Each row is followed by its class number.
[ 257  -39   87  -73   99 -168  -11    0   11  -26 -150  109   85  -14
    3   79 -228 -179 -210  205 -157   49  254   10  324   75  -67   76
   69 -120   20  -49 -147] : 12
[-122  -38 -197  843 -605  183  -37 -201   59    7 -328  -47 -205  -71
  -97 -280  121   10  -60  194 -283  -10  342  211 -335   -6  132  -36
 -424  192  281   79  -90] : 5
[  29   26  -20  -20 -135  -18  -67  -48  -12   64 -241   71  -90  -68
  -24 -158  -48   49 -115   19  -73 -123  -93    1 -108   82   22  -76
   29  113    7  -72   65] : 2
[   4   55  -12   36   -5  128   12   21   26  -57  -18  109  -18  -75
 -122  -85   58   71  -45 -104   -4   17 -103   64   10   77    1 -198
  -55   46  -88   47   61] : 7
[  29   70   33  -32  -17  -17    4   10   25  -49  -47   14  -65   87
   55 -123 -119  -80  -31 -132   36  -37 -108 -123  -13   65 -109  146
  118  145  -87  -64  113] : 10
[ -36   22  -55   70 -100   55   -1  -16   49  -65  -60  152  -52  -44
 -146 -149  120   83 -109    0   59  -21  -28   73   59  -27   60 -213
  -42   12  -46   51   28] : 2
[  12   55  -83   38   63  104   42   46   98 -109  168  107  -15 -112
 -232  -34   95    7   24   25   86    9  -64  -35  176    6   89 -167
  -67   63   -7   97  -35] : 12
[  49   30   57   69   64  -87  -49   68   55   -4  295   44   36   97
 -283  -59  127   99  -26  -53   30  124 -137   21   31   40   43 -277
  -56   68  -34   80  -13] : 4
[ -37   24   23   34 -186  121 -119  -62 -143 -141 -205   98  -52   11
  150  -20 -136   20 -154  -41  -89  -26  -39    1   93    8   41   60
  -49   13  -72  -16   69] : 11
[  39  116   16  105  -50   69    9   39   45 -191   22   64 -125   64
  -64 -139   47   63   -3    8  -21  -56  -53   63  -64  -11  -77   27
  -19  -27    0  -60   79] : 6
[   9   -2  -72   80 -195  163  -31  -48  -16  -99 -101   69  -42   27
  -54   90  -81  -91  -84   27 -133   63   15  -36  -48  -27   76   96
 -180    4  -20   22  -94] : 5
[  -6   -6  -77   13  -58   76  -13  -73  -48  -45 -186   78  -36  -33
   25   44  -27  -28  -88  -39  -35  -24  -15  -66   81  -47   -6   89
   20   46 -149   36  -19] : 8
[  23    7  -12   12  -52   -6  -39  -36  -86   42 -197  -92    1   58
   55  -62 -226  -31  -12  -60  -97  -62  -32 -138   54   19   69  207
  -27   12   -3  -90  -10] : 8
[ -73  -24  -36   71  -52  104   90  -90   22   20  143   32  103   -6
 -124 -144  280  112   21  -99  163   60  -93   10   67  -42   30 -177
  -76  -26  -25   48   69] : 3
[  33  -44   76  179  -55  -35   25  106 -103  236 -218  221  -41 -139
 -451  -45 -224   82 -246 -202   20  268 -191   93  276  -78  127  -11
 -162  213  -13   56 -104] : 6
[ -68   64   47  382 -393 -217 -142  -63   -1  136 -235 -339 -132  245
  186 -265 -243   97   87 -315 -125  -61   10 -159 -211  -42 -201  211
   99  188  113 -149  134] : 4
[  34   -4  -19  -82 -105   55  -95  -35  -83  -84 -203  -37  -56   57
  178  115 -100  -91 -137   65 -125  -21   23  -38  -50   46   40   19
   51  100  -89   12   -5] : 2
[  38   97    3  -65   -3   81    1   36  105  -35 -124  113  -18  -14
   50 -255   -7   -9  -73  -88   87   43 -128  -65  -44  141 -134 -234
  131  114 -191  -29  122] : 9
[-100 -105 -108   -6   54  -71  -36 -124  -33   32   97   24  278   65
 -117  -92  174  257 -145 -305  -18   -7  -63  165 -404  130   40 -510
  -44    1 -341   44  -11] : 11
[ -13  -58 -124   21   17  176   68 -138 -133 -196  -46 -178   63  -72
  106   70   49 -180   58  -44  182 -134  -73 -146  127   42   76  255
   88  218 -188   72  -17] : 7
[ -27   -9    3  117 -191   37  -88   42  -16 -181 -294   -2   -1  -17
   48 -154 -104  101 -124 -140   34  148   81  -48   32 -116  130   23
 -278  -12 -318   81  -39] : 1
[  31    6   50 -129  -82  -68  -55  -41  -34  -76  -95 -110   19   66
  133  -59 -174  -63 -102  -34    9  -45   19 -107  -45   35  -41   43
  -17   80 -145  -49  -31] : 1
[-133   22 -197  220 -515  207 -106 -115  -44  -93  -62  111 -157  178
  254  158  -23 -164 -248  -33  -88  145 -186 -275 -239   11 -152  -12
  289  368   -1  -33   45] : 6
[   3  -30  -48 -115 -164   82  -74  -30  -24   -5 -217   71   35  -10
   42   11  -40  -60 -115  -40 -121  -84 -105 -153  -25  -15  -77   34
  -38   21  -93  -26   -8] : 10
[ -71  -61 -234   92 -274  105  -88 -144  -68   49 -313    4  -25   11
  242  247   28   43  -90  113 -246 -144   59    5 -262   -9  -30   27
  147   71   12  -24   31] : 2
[   5   15   20  -23 -149   21  -13  -45   13  -73  -91    7  -26   80
   38  -79  -97  -90 -107  -72    2  -16  -18  -93   33    7  -54   23
   10  101 -111  -20   49] : 10
[  -9   65  -56   30 -102   66  -13  -13   13   22 -145   11  -31   35
   26  -88 -105  -60 -109  -55  -91   54 -133  -78  -86   85   18  -71
   96  181  -86  -48   41] : 9
[ -81  -30  -62  -60  -31   44  -23  -15  -35  -18   91   -4   57  -13
  -94   63  228  -48  -43   82  -13   20 -124    2 -191  -99   26 -113
 -109   31  -12   56 -160] : 3
[  -4  -11 -117 -257   62   11  -32  -46  250 -329 -206  570  -84 -236
 -211 -282 -103  351  -71  -46  483   -7  313  317  404 -179  245 -354
 -330 -322 -531  189  119] : 0
[-110   21   25  -55  -75  101  -29  -22  -48  -60   57  -43    2    1
  -10   75  -30   11  -67  -32   83  142  -48   87  -83  -33   67 -146
  -18  143  -26   44  -28] : 5
[ -22    3  -16   -9 -134  -21  -17  -60  -82 -128  -55  -91  -74   67
  224  -55    1  -86   -9   23   76  -94  -27 -121  -38  -33  -38  245
   81   68  -43 -101   51] : 4
[ -21  141   57   73  -40   42   34    3  116  -95   78  116 -153  -34
  -78 -212  129   70  -43  -34  150   26  -79   65   13   24 -149 -239
   26  163  -13    5  122] : 7
[  14   47   -7  -23  -40   34  -23   -1  -46  -67  -84  -25    2   29
   57   -8 -111  -61  -93    2    7    3  -61  -93   71    8  -26   36
   36  106  -70  -28  -36] : 1
[ -82  -18  -48   75 -140  -11  -65  -53  -39  -75  -65  -16  -54   48
   66   57 -122  -30  -80  -53  -83   50   73   38  -29  -47   64   96
  -18   98  -48   72  -21] : 9
[  38    8  -69  -39 -105    8  -49  -10  -30 -104 -153    7  -49   52
   67    3  -92  -68 -116   63  -61  -58   -8  -86  -70   38   53   34
    8   45  -69  -63  -27] : 2
[   9 -131 -338 -468 -259  -88   -3 -222  -25 -144 -899  135  138 -531
   60 -207  136   41 -693   10  152 -329  -55 -136  476 -230 -115 -414
  483  110 -556 -114  -35] : 9
[  -3   72  -44   -2  -27  -24  -16  -51   92  -20   51   91  -80    8
 -152 -121   48   92  -38  -82   92  -11  -66   12    2  -22  -41 -227
   15  104  -55   19   24] : 5
[ -36   75   20  175 -245  230   13  154  -41 -150  -39   10 -101   -5
   11 -192  -99  -77    3 -109  -34   98  -82 -106   24   91   58  -50
 -184  -70   29  -27   42] : 3
[ -32   26  -26   71   -6   49  -37  -28   51 -115  138  122 -114  -30
 -138   13  175  -78  -17   50   69  119  -17   22   38  -55  -26 -181
  -55   67    4  117 -103] : 0
[  26  -27  -90   99  -41 -137  -71  -73    5   43    5  114  -48   41
    0   83  -97  -82  -83  -29  -69 -103   77   -5    1   79 -214   -7
  132  154   -5   54  -77] : 4
[   3   37  -62   90  -65   -9   10  -25  111  -78   63   67  -46   25
 -114 -134  158   -3  -64   55   60   50    1   -8   17  -47  -61 -227
  -28   57  -26   30  -32] : 9
[ -17   33 -122   37 -110   76  -47  -98   32  -29 -138   14  -29    1
  -37  -27 -149  -75  -13   -6  -40  -63  -22 -124   85  -35   69  160
  -50  107    6   12  -56] : 5
[  19   10  -19    3 -117    9  -53  -37   36  -57  -96  -27  -37   84
  106    9 -109  -60  -92  -17  -43    5   66  -88  -50   -9  -60   86
  -16  141  -32   11  -13] : 12
[ -11    4 -194  116 -309  201    0 -123  -19  -75 -137 -222  -23  182
  310   38  -48 -175   49   73 -114 -107  -33 -186 -264   58   96  100
  253   97  -10 -115   87] : 12
[  15  130  187   57   59 -252   -3  154  222 -102  195  168 -164   50
 -383 -196  -87  -30  -43   -4  -39   90  132  271 -100  -71 -102 -245
  -91 -161  -51   75 -144] : 8
[  -6   21   11  -48  -81   18  -26   23    2  -72  -55   60  -38   30
   75   31  -30  -64  -85   -2  -54    1  -29  -75  -36    5  -60    2
   20   71 -128   11   27] : 10
[  46   58 -130  119   72   71   20   39  153  -47  114  124  -37    2
 -182  -78  233  -25  -32  129   53   70  -90    2   72  -28   36 -250
   33   30  -11   59  -14] : 11
[ -12   33 -110  -13   -9  145   57  -58   20  -74    0   27    1  -68
   39  -55  211   14   -8   63   95  -35   -3   -1  131   -3  -23 -282
   33    2  -63   31   43] : 3
[  85   -2    0  -75 -135  407 -121   26  -83 -250  -97  -42  197  178
  126  -51  -91 -239    9  -19 -243 -127 -172 -250 -104  290   64  100
 -108 -154 -103   28  -22] : 2
[  95   29  -19  -42  -97  -59 -106  -91   24  -62 -124  -64  -20  159
   -5  -73 -138   57  -97  -33 -142  -67   35   45 -188   34  -11  -39
 -105    6   -3 -116   16] : 7
[  20   -3  -90   62 -221  174  -60   10   40 -107  -72  204 -134   54
 -100  105  -30 -168  -72  116 -153  -30    0   94  -74  -28   41 -117
  -10  -33  -56  109  -45] : 10
[ 43  55   0 -12 -97  53  -9 -16  31 -80 -80  81 -91  30  58 -20 -42 -91
 -84  86 -67  23 -18 -25 -42  -9  20 103   0  18 -77  -8   5] : 1
[  21   99   65   76  -80  -14   -8  -29  105 -115   34  153  -76  -34
 -145 -341  173  181  -42  -22   47  -35  -16   32 -104    4 -169 -248
 -256  -55   -8  -92   28] : 6
[-112  -50  -28 -164 -119   61   38 -128  -67  -68   -3  169   35  -44
   12   66   60   36 -165   26   50  -64   26   57  141  -61   10 -206
   -6  -85  -92    4  -12] : 0
[ -47   24   19  -18 -111   15    4    0   -6  -84  -57   19   -3   29
   72  -84  -76 -111  -82  -34   -4   -6  -21 -125   12    4  -44   61
  -34   66  -81  -39   -7] : 10
[ -13   73  -28  -30  -37  208  -22  -40  -45  -95 -159   86  -71   -2
  138   43 -179  -65  -56   -3  -45   43   24  -12  112   36   38  154
  -61   79  -11    6   36] : 5
[  41   83   -7  -74  126  -64   58   17  203  -98  103   60   63  -14
 -238 -175  113   -2 -108  -18   45  -25  -25  -11   -3   34 -188 -190
  -68  101 -137   39  -61] : 9
[  37   15   -9  107  -56   91   30  -26  107   60   59  115  -12  -36
 -262 -119  113  116   -6 -165    8  129 -102   65  -53   19   53 -176
 -100   38  -13   50   69] : 12
[  92  -81  -46   80 -175  -17  -52  -72  -20   25 -138   49   -5  155
  -76  -29 -173   20  -97  -46 -120  -38   73  -33  -17   13   79   96
 -129  -82  -55  -12   -3] : 8
[   9   74  -42  157   -2  128   36  -67   32  -82   66   82    0  -60
 -239  -90  152  114   -2  -75   84   24 -102  -25  108  -14   -4 -176
 -160  156  -47   51   -9] : 12
[  65  -47 -161   25 -146  244  -91   77    0   85 -109   82   -7 -167
 -177  -81  218  -10   31   74 -118  -62 -328 -173 -100   65  184 -212
  -78  -16   -7   76  -34] : 1
[   1  -10  -58  105  -17  -19   66  -46  130   -2  156  185   22  -43
 -241  -97  274  180  -43   -7   92    0    6   80   17  -50    3 -289
  -64    1  -68   92   27] : 12
[  -7  -21  -36   34  -90    0  -48  -43   15  -60    1   51   36   75
    3   58   -9   14 -117   -4  -21   68   31  -12   -7   -6    3  -24
  -69  102 -138   62  -12] : 4
[  57   -3  -39    7  -83    7   -5  -39   92  -30  -39  117  -25   21
 -156 -126   63    3 -132  -46   59   46  -46  -19   42  -20  -39 -149
  -40   86  -87   10   41] : 10
[ 306  -69 -143  -86  -96  309 -122   97  144 -387   45  -95  -73  126
 -128  204  -56 -257  -81  121  -49  162  104 -168  -87   66   79   28
 -416   61  -97  148 -138] : 12
[ -58   52  -38   27 -151   88   -3  -49  -36 -107 -150   45  -33   62
   71   32 -156  -75  -83   23  -20  -33   -6  -47   11  -24  -21  192
    5   52   14  -73  -11] : 2
[-194  -61 -144  208  127   -5  116  206   28  110  213  250  115   29
 -211   49  428   53  -43 -167   18  240 -138  173   70 -135  172 -534
  381 -237 -164  255  -96] : 2
[ -21  -39   88   83 -255  -14  -56 -165 -164  -83 -229   43   58    5
 -164   -6 -337  -32 -175 -228  -93 -148   70   44  462  -58   22   -1
  -78  -13 -143   98  -97] : 7
[  53  216   39 -141  117  182  -12   84   91 -111  -41  155 -106  -63
 -208  -95   -5  154 -103  -92  107  156 -218   32  236  -60  -24 -292
 -119  121 -129    9   84] : 1
[  53   -2  -34  -10  -57  -16  -51   25  -16 -103 -104  -32   30   55
  161   36 -133  -52  -67   74  -34  -12   18 -138  -37   49  -56  151
   82   62  -82  -60  -10] : 6
[  51   22  -31  -76  -85   21  -35  -45   12    0 -140  -49  -34   55
   49  -28  -97  -41  -50  -49  -67  -45  -20 -121  -48   13  -24   21
  -34   62  -78  -38  -14] : 5
[  81   -2  -49  -15 -111   40  -47  -10   49  -19 -157   20   -5  119
  -38    7 -202 -105  -91  -36 -111  -27   11  -63   27   23   26   14
  -64   28 -102   26  -48] : 7
[  -9   33 -157  168    2  193   38    1   12  -58  146  179   25  -41
 -261  -21  307    8   26   18 -146  -69 -191  -22   62   30   84 -247
  -20  -71   21   67  -17] : 10
[  -9   16  -30  -39  -85    1   43  -52   48 -101   27   25   48   36
   59  -70   38  -47  -51   90   49 -129   39  -99   73  -28 -110   23
   12  -57  -47  -35  -30] : 1
[ -19  -35  -70   19 -115   85  -46  -47  -90  -59  -55  -31   26   29
   80   11  -32  -35  -43   53  -86  -86  -33  -63  -73   38   49   64
  -34   26   24  -38  -35] : 6
[ -77   15    9  -89  -82   -6  -22  -51   30  -33  -20   65  -31   72
   94  108 -108  -44  -55   66 -112   24  150   94 -115  -65  -45  -11
  -25 -122  -25  -12  -52] : 8
[  25    2   -5   27 -123   -6  -13  -73  -46    9  -61  -98   12   34
  -51  -61    5   92  -35   13    3 -171  -47  -50   62  -31  -42  -29
  -56   71    3  -31   16] : 1
[ -14   67  -14    3  -28   35   -6   11   19   22  -64   72  -44  -91
  -84 -110  108   92 -111  -24   55   57 -127  -10   -6    1  -71 -193
  -62  181  -40    6   34] : 3
[ -80   60  -14  209 -196   16   12  -59  -27   36   60  150 -135  -92
  -99 -121  297  191  -17  -53  -30  -60 -203   47 -118   11  -42 -296
  147  108   -1  -22  185] : 10
